Here is a tiny trained network, its code and every weight. The questions are about switching its units off for an input and a class, where a switched-off unit gives its printed mean instead of its output.

import numpy as np


def w(rows, s, z=0):
    codes = np.array(rows[::2]) - 128.0
    scale = np.full(codes.shape[1], s)
    scale[-1] = z or s
    return codes * scale


def f(y):
    return y / 2 * (1 + np.tanh(0.7978845608 * (y + 0.044715 * y**3)))


def log_softmax(a):
    a = a - a.max(-1, keepdims=True)
    return a - np.log(np.exp(a).sum(-1, keepdims=True))


def net(x, mask):
    res = np.array(x, float).reshape(1, 7) / 4 @ E
    y = f(res @ A[0][:, :-1].T + A[0][:, -1])
    res = res + np.where(mask, y, B[0][:, -1]) @ B[0][:, :-1]
    return log_softmax(res[-1] @ U[:, :-1].T + U[:, -1])


A, B = {}, {}
E = w([
[124,128,132,124,128,136,135,134,132,129,137],'x0',
[90,89,189,241,123,140,146,131,157,125,96],'x1',
[113,116,145,123,63,183,115,93,53,110,158],'x2',
[66,97,142,87,111,56,100,209,113,87,103],'x3',
[129,66,142,106,127,43,166,70,154,72,166],'x4',
[132,144,254,107,126,107,93,116,150,201,159],'x5',
[89,90,135,91,181,204,105,105,138,129,122],'x6',
],0.01)
A[0] = w([
[164,106,129,139,122,158,114,158,79,162,117,5],'n1',
[112,100,143,92,123,106,177,99,143,128,146,64],'n2',
[55,133,129,71,105,63,100,185,97,114,86,6],'n3',
[76,128,160,193,129,147,152,141,112,141,90,88],'n4',
[211,121,131,102,148,152,134,114,193,110,99,101],'n5',
[156,152,192,122,119,108,101,126,132,178,154,28],'n6',
[159,194,90,19,143,113,112,115,86,147,146,83],'n7',
[144,160,124,158,3,106,144,119,82,133,155,129],'n8',
[69,69,142,89,163,201,105,88,90,133,124,135],'n9',
[203,172,93,144,139,138,169,30,131,183,146,1],'n10',
[143,162,113,145,184,63,170,156,135,160,107,107],'n11',
[140,147,118,109,182,112,170,154,194,149,79,72],'n12',
[158,159,125,144,88,90,118,108,131,128,86,125],'n13',
[129,129,50,160,130,144,182,142,106,87,100,38],'n14',
[171,74,121,110,116,88,142,97,162,89,172,26],'n15',
[135,207,116,139,114,173,94,210,104,173,61,47],'n16',
[118,97,151,142,126,96,149,82,128,98,107,54],'n17',
],0.012,0.0065)
B[0] = w([
[45,173,135,108,106,159,111,104,78,95,171,134],'n1',
[89,166,90,150,209,152,96,124,73,89,167,156],'n2',
[76,105,108,212,113,250,178,255,144,190,172,209],'n3',
[100,200,146,157,149,76,216,93,133,71,96,199],'n4',
[127,88,118,126,82,133,127,160,162,127,134,175],'n5',
[61,81,140,11,132,88,197,138,45,210,110,189],'n6',
[93,189,156,207,107,66,204,69,149,103,15,254],'n7',
[180,85,126,83,79,107,55,162,229,68,109,226],'n8',
[203,104,133,106,92,87,95,165,217,102,133,226],'n9',
[57,61,144,216,118,219,104,213,124,187,152,228],'n10',
[197,131,165,93,88,187,75,137,162,57,101,199],'n11',
[119,114,145,78,50,152,83,120,113,19,112,193],'n12',
[154,116,90,148,171,83,98,155,137,174,99,164],'n13',
[99,78,240,15,175,84,175,163,52,241,97,215],'n14',
[90,216,65,128,168,134,50,49,54,126,208,181],'n15',
[151,160,63,124,195,118,73,46,76,72,230,224],'n16',
[132,186,117,173,141,130,127,75,63,135,144,160],'n17',
],0.0088,0.0093)
U = w([
[88,104,129,239,103,218,156,208,120,168,169,74],'0',
[124,190,68,130,184,121,82,66,57,108,220,86],'1',
[107,91,195,2,135,91,182,129,42,204,107,88],'2',
[153,129,112,139,114,112,128,132,154,129,115,249],'3',
[112,182,147,224,98,75,222,72,137,88,45,89],'4',
[160,103,157,70,9,163,70,121,139,42,121,92],'5',
[210,118,95,115,142,75,93,157,223,143,131,204],'6',
],0.0086,0.017)

Each question gives the input, the list of numbers given to net, and the class t.
The units are the neurons (one row each of A and B). Each row of codes is followed by its name. A weight is (code - 128) times the scale printed after its matrix; where a second scale follows, it is the last column's (A, B and U).
mask holds one flag per neuron, in row order. A switched-off neuron (its flag False) gives its mean, the last column of its row in B, instead of its output. The means were averaged over made-up inputs and are rounded, as every weight is.
A unit's drop is (log p(t) with every unit on - log p(t) with that unit switched off) / (log p(t) with every unit on - log p(t) with every unit switched off).
The circuit of an input: a set's keep is (log p(t) with only the set's units on - log p(t) with every unit switched off) / (log p(t) with every unit on - log p(t) with every unit switched off). Starting from the 12 units with the biggest drops (on a tie, the unit counted first), units are removed one at a time, each time the one whose removal leaves the highest keep (on an exact tie, the one counted first), for as long as the keep stays at least 0.8.
circuit, biggest first: the units of the circuit, biggest drop first
most important unit: the unit with the biggest drop
k most important neurons: the k neurons with the biggest drops, biggest first
drop of u: that unit's drop, to one decimal
input [-3,2,6,6,4,-2,5], class 0: circuit, biggest first	[n3]
input [4,5,-5,-3,6,-2,5], class 1: circuit, biggest first	[n7 n15 n17]
input [-2,3,-8,-5,7,3,-8], class 5: circuit, biggest first	[n11 n12]
input [-1,5,2,2,2,-3,3], class 4: circuit, biggest first	[n8 n4]
input [5,0,-2,-4,-6,-1,-8], class 6: 4 most important neurons	[n8 n15 n13 n11]
input [2,-8,-2,-3,-6,3,-8], class 4: 2 most important neurons	[n7 n9]
input [0,-6,6,-8,-3,6,6], class 0: 2 most important neurons	[n10 n14]
input [1,0,-6,-3,0,3,0], class 5: circuit, biggest first	[n12 n11]
input [-5,-5,-5,1,-6,0,4], class 1: 2 most important neurons	[n16 n8]
input [-4,-4,-4,-1,-7,1,6], class 1: 2 most important neurons	[n16 n8]
input [0,7,1,-3,-5,-5,-3], class 4: 3 most important neurons	[n4 n6 n15]
input [4,8,-3,5,8,2,-4], class 1: circuit, biggest first	[n15 n17]
input [5,-3,5,3,-7,3,8], class 6: 3 most important neurons	[n9 n12 n15]
input [-5,-8,5,-8,-7,-1,8], class 0: most important unit	n10
input [-6,-2,4,5,7,6,7], class 1: circuit, biggest first	[n2 n15]
input [-2,1,-8,-2,-7,5,1], class 5: 3 most important neurons	[n12 n11 n15]
input [4,0,4,-7,8,-1,1], class 1: 2 most important neurons	[n15 n3]
input [5,6,-8,8,1,-2,2], class 0: 4 most important neurons	[n3 n8 n7 n9]
input [-3,-6,-8,2,-3,8,0], class 2: 3 most important neurons	[n6 n8 n9]
input [-3,1,-4,5,3,6,-1], class 2: 3 most important neurons	[n6 n10 n8]
input [7,-4,-3,-7,2,7,-2], class 0: most important unit	n10
input [6,7,2,2,3,2,3], class 4: 2 most important neurons	[n4 n8]
input [-2,-1,-6,7,-8,7,7], class 1: 4 most important neurons	[n16 n10 n8 n14]
input [-3,2,1,1,1,4,-4], class 2: 2 most important neurons	[n6 n9]
input [-1,-5,5,-2,2,3,8], class 6: circuit, biggest first	[n9 n12]
input [-3,5,-2,-7,-2,0,-4], class 0: drop of n10	1.6
input [3,3,2,2,2,6,-1], class 2: circuit, biggest first	[n6]
input [7,0,8,-6,-4,-8,-1], class 2: drop of n14	1.7
input [-2,-6,-4,-6,-2,5,-6], class 0: drop of n4	0.1
input [2,1,-5,-4,3,0,2], class 5: drop of n13	0.1
